Small tables with named rows and columns. After each table, cells are looked up by row and column.

Sak
|  | Des | Mub | Fazetup | Vem |
|---|---|---|---|---|
| Ziver | 68 | 46 | 71 | 27 |
| Tak | 12 | 38 | 41 | 29 |
| Fovu | 37 | 57 | 56 | 77 |
| Sozoki | 61 | 40 | 12 | 48 |
| Mov | 27 | 49 | 78 | 41 |
| Vom | 14 | 35 | 42 | 26 |
| Duvelit | 61 | 39 | 11 | 50 |
| Lukup | 35 | 58 | 58 | 78 |
| Luzepuf | 50 | 34 | 33 | 10 |
| Zubi | 78 | 51 | 49 | 62 |
| Dudul | 25 | 48 | 76 | 41 |

Zubi, Des => 78
Vom, Mub => 35
Vom, Vem => 26
Mov, Mub => 49
Lukup, Fazetup => 58
Fovu, Des => 37
Ziver, Fazetup => 71
Luzepuf, Vem => 10
Duvelit, Vem => 50
Mov, Des => 27
Sozoki, Vem => 48
Which row has the largest Fazetup? Mov

Naz =
|  | Kebu | Gak | Suniva | Navozim | Zale | Buz | Nit | Geza | Kiporap | Duga |
|---|---|---|---|---|---|---|---|---|---|---|
| Tum | 3993 | 5364 | 5856 | 5147 | 3229 | 1005 | -891 | -1605 | -1059 | 331 |
| Tiziveb | -2524 | -2816 | -2092 | -175 | 2389 | 5127 | 7100 | 7794 | 6899 | 4805 |
| Rizufid | 1344 | 3323 | 4711 | 4906 | 3968 | 2588 | 1524 | 1433 | 2532 | 4259 |
| Boniko | 3805 | 4535 | 5440 | 6385 | 7160 | 7637 | 7996 | 8391 | 8643 | 8454 |
| Mutas | 4824 | 3039 | 1278 | -24 | -488 | -587 | -1024 | -1984 | -3520 | -5453 |
| Sot | 2777 | 2567 | 1953 | 1222 | 356 | -272 | -461 | -123 | 550 | 1699 |
| Voka | -2573 | -1223 | -311 | 178 | 36 | -191 | -177 | 291 | 1519 | 3090 |
| Rigunu | 2192 | 320 | -1285 | -1704 | -1134 | 119 | 1480 | 2265 | 2250 | 1754 |
| Kaz | 2759 | 2775 | 1882 | 397 | -1716 | -3604 | -5242 | -6098 | -6128 | -5501 |
| Viku | 8999 | 9717 | 9835 | 9194 | 8030 | 6562 | 5481 | 5012 | 5291 | 6189 |
| Paro | 4966 | 5916 | 5921 | 5050 | 3551 | 1855 | 704 | 373 | 1075 | 2670 |
| Kori | 1972 | 1366 | 1250 | 1673 | 2625 | 3918 | 5380 | 6711 | 7693 | 8279 |
| Dugom | 3757 | 4030 | 4279 | 4549 | 4745 | 4991 | 5259 | 5508 | 5917 | 6266 |

Kori, Suniva -> 1250
Kaz, Geza -> -6098
Boniko, Nit -> 7996
Dugom, Navozim -> 4549
Tiziveb, Geza -> 7794
Paro, Navozim -> 5050
Voka, Zale -> 36
Dugom, Duga -> 6266
Paro, Suniva -> 5921
Tum, Kebu -> 3993
Tiziveb, Navozim -> -175
Sot, Suniva -> 1953
Tiziveb, Zale -> 2389

Table Faziru
	Kigudup	Seb	Levedes	Gubede	Rezakaz
Babo	32.43	25.22	26.86	40.54	11.16
Gipelo	66.03	16.85	54.42	28.76	13.86
Neked	29.57	14.74	25.50	20.73	11.56
Lov	53.84	28.62	43.58	49.52	12.55
Libuf	42.72	44.26	33.99	78.57	11.48
Vido	38.20	27.25	31.41	46.71	11.65
Gelapez	62.58	20.64	51.84	35.64	13.69
Kuva	41.24	31.98	33.25	54.70	11.69
Nasotul	20.24	16.65	17.86	23.68	10.57
Nav	28.84	17.61	24.84	26.25	11.61
Fub	34.92	23.57	28.74	38.04	11.37
Mopevi	40.73	16.62	34.46	25.93	12.23

What is the Kigudup of Lov in Faziru? 53.84
What is the Gubede of Babo in Faziru? 40.54
What is the Seb of Babo in Faziru? 25.22
What is the Levedes of Vido in Faziru? 31.41
What is the Kigudup of Neked in Faziru? 29.57
What is the Kigudup of Libuf in Faziru? 42.72
What is the Seb of Kuva in Faziru? 31.98
What is the Seb of Nasotul in Faziru? 16.65
What is the Kigudup of Kuva in Faziru? 41.24
What is the Gubede of Nasotul in Faziru? 23.68
What is the Rezakaz of Neked in Faziru? 11.56
What is the Kigudup of Nav in Faziru? 28.84
What is the Levedes of Neked in Faziru? 25.50
What is the Rezakaz of Kuva in Faziru? 11.69
What is the Levedes of Gipelo in Faziru? 54.42
What is the Gubede of Mopevi in Faziru? 25.93
What is the Kigudup of Gelapez in Faziru? 62.58
Row with the largest Seb: Libuf

Lamig
cols = Mifolen, Dadetu, Vasevu, Mil, Pep, Vamif, Gono
Pag: [4714, 4446, 4646, 3711, 7526, 7344, 4361]
Lazagob: [8056, 1786, 1957, 1328, 6504, 7988, 8416]
Ter: [4552, 5369, 5048, 5197, 7480, 6655, 3939]
Dapuvi: [4330, 4704, 5957, 4281, 7393, 6305, 3983]
Kade: [4448, 4495, 4148, 4097, 6586, 7529, 5211]
Ziz: [6047, 6543, 5252, 6178, 4473, 5598, 6190]
Fefeduz: [6994, 5119, 3848, 3962, 5894, 6964, 8488]
Suvaled: [6462, 3781, 4823, 3263, 7425, 7121, 5265]
Nobe: [5727, 4009, 4522, 4282, 4568, 5987, 8412]
Repinav: [5784, 5307, 6004, 5129, 5395, 5170, 5327]
Goru: [5695, 5499, 5422, 5210, 7083, 5905, 4976]
Bupevup: [4427, 4773, 6729, 5517, 5158, 4807, 4809]

What is the Vamif of Ter in Lamig? 6655
What is the Vamif of Kade in Lamig? 7529
What is the Vasevu of Goru in Lamig? 5422
What is the Pep of Fefeduz in Lamig? 5894
What is the Vamif of Bupevup in Lamig? 4807
What is the Mifolen of Fefeduz in Lamig? 6994

Kavi
cols = Dom, Nuri, Bel, Ladisos, Ruketub, Levode, Pugen, Lafu
Pum: [6.581, 2.736, 6.748, 2.116, 4.465, 6.204, 4.828, 2.866]
Gudupi: [4.052, 4.083, 6.745, 7.822, 6.278, 4.859, 1.215, 4.118]
Budu: [8.192, 4.043, 5.709, 6.394, 8.762, 3.426, 5.223, 4.677]

Nuri of Gudupi is 4.083
Dom of Gudupi is 4.052
Dom of Pum is 6.581
Lafu of Budu is 4.677
Bel of Pum is 6.748
Levode of Budu is 3.426
Ladisos of Gudupi is 7.822
Nuri of Budu is 4.043
Nuri of Pum is 2.736
Lafu of Gudupi is 4.118
Pugen of Pum is 4.828
Bel of Gudupi is 6.745
Bel of Budu is 5.709
Levode of Gudupi is 4.859

Voridek:
	Pasaz	Tetin
Mitivol	60	22
Mar	53	56
Zinu	80	27
Viv	49	92
Pup	75	15
Mesuvul	93	73
Zosip	72	64
Kar	45	84
Num	65	17
Seri	52	15
Rav	51	58
Zerivo	94	72

What is the Tetin of Zinu in Voridek?
27
What is the Tetin of Mitivol in Voridek?
22
What is the Tetin of Num in Voridek?
17
What is the Pasaz of Zinu in Voridek?
80
What is the Tetin of Rav in Voridek?
58
What is the Pasaz of Zosip in Voridek?
72
What is the Pasaz of Viv in Voridek?
49
What is the Tetin of Seri in Voridek?
15
What is the Tetin of Viv in Voridek?
92
What is the Pasaz of Kar in Voridek?
45
What is the Pasaz of Mesuvul in Voridek?
93
What is the Tetin of Zerivo in Voridek?
72
What is the Tetin of Zosip in Voridek?
64
What is the Pasaz of Rav in Voridek?
51
What is the Pasaz of Zerivo in Voridek?
94
What is the Pasaz of Seri in Voridek?
52
What is the Pasaz of Pup in Voridek?
75

Fev:
,Git,Mak
Muz,0.656,0.299
Mon,0.496,0.276
Sutovo,0.413,0.626
Bulug,0.340,0.402
Zef,0.691,0.283
Dep,0.564,0.593
Taluveb,0.307,0.551
Sorogit,0.657,0.337
Tatez,0.415,0.263
Lamon,0.180,0.502
Fov,0.305,0.467
Sukud,0.296,0.771
Novumid,0.446,0.413
Belono,0.680,0.293

Mak of Mon: 0.276
Git of Tatez: 0.415
Mak of Novumid: 0.413
Git of Belono: 0.680
Mak of Sutovo: 0.626
Mak of Lamon: 0.502
Git of Dep: 0.564
Mak of Fov: 0.467
Git of Novumid: 0.446
Row with the largest Mak: Sukud

Table Fuzize
,Niz,Pegeg,Buse,Purag,Bes
Zazabo,369,407,420,304,488
Gesusud,263,409,421,474,713
Kodipug,409,418,364,319,306
Fuvike,206,403,549,795,497

What is the Buse of Kodipug in Fuzize?
364
What is the Buse of Gesusud in Fuzize?
421
What is the Bes of Gesusud in Fuzize?
713
What is the Purag of Zazabo in Fuzize?
304
What is the Pegeg of Kodipug in Fuzize?
418
What is the Buse of Zazabo in Fuzize?
420
What is the Bes of Kodipug in Fuzize?
306
What is the Niz of Fuvike in Fuzize?
206
What is the Purag of Kodipug in Fuzize?
319
What is the Pegeg of Gesusud in Fuzize?
409
Row with the largest Buse: Fuvike

Gup =
         Vam  Zimito  Ganip  Sozozu
Zafate   179      50    243     172
Gubat    101     109    159     241
Lev      142     121    225     190
Ruf      152     181    194     233
Kapakof  126      84    184     152
Samilo   156      88     94     229

Ganip of Zafate = 243
Sozozu of Lev = 190
Vam of Ruf = 152
Sozozu of Gubat = 241
Ganip of Gubat = 159
Ganip of Lev = 225
Zimito of Ruf = 181
Zimito of Samilo = 88
Vam of Lev = 142

Radap =
,Mav,Fuvadot,Sibimor,Mimur,Todu,Bis,Ledalo,Dibu
Fidofu,4737,5889,3136,6921,2746,1951,5313,4984
Nasuz,5544,5840,8789,4683,9010,8341,5548,5615
Vibav,7787,6420,5494,6655,7073,4705,6079,8730

Nasuz, Bis -> 8341
Vibav, Todu -> 7073
Fidofu, Sibimor -> 3136
Vibav, Bis -> 4705
Vibav, Dibu -> 8730
Vibav, Sibimor -> 5494
Fidofu, Ledalo -> 5313
Fidofu, Mimur -> 6921
Vibav, Mimur -> 6655
Fidofu, Mav -> 4737
Nasuz, Fuvadot -> 5840
Fidofu, Dibu -> 4984
Row with the largest Ledalo: Vibav

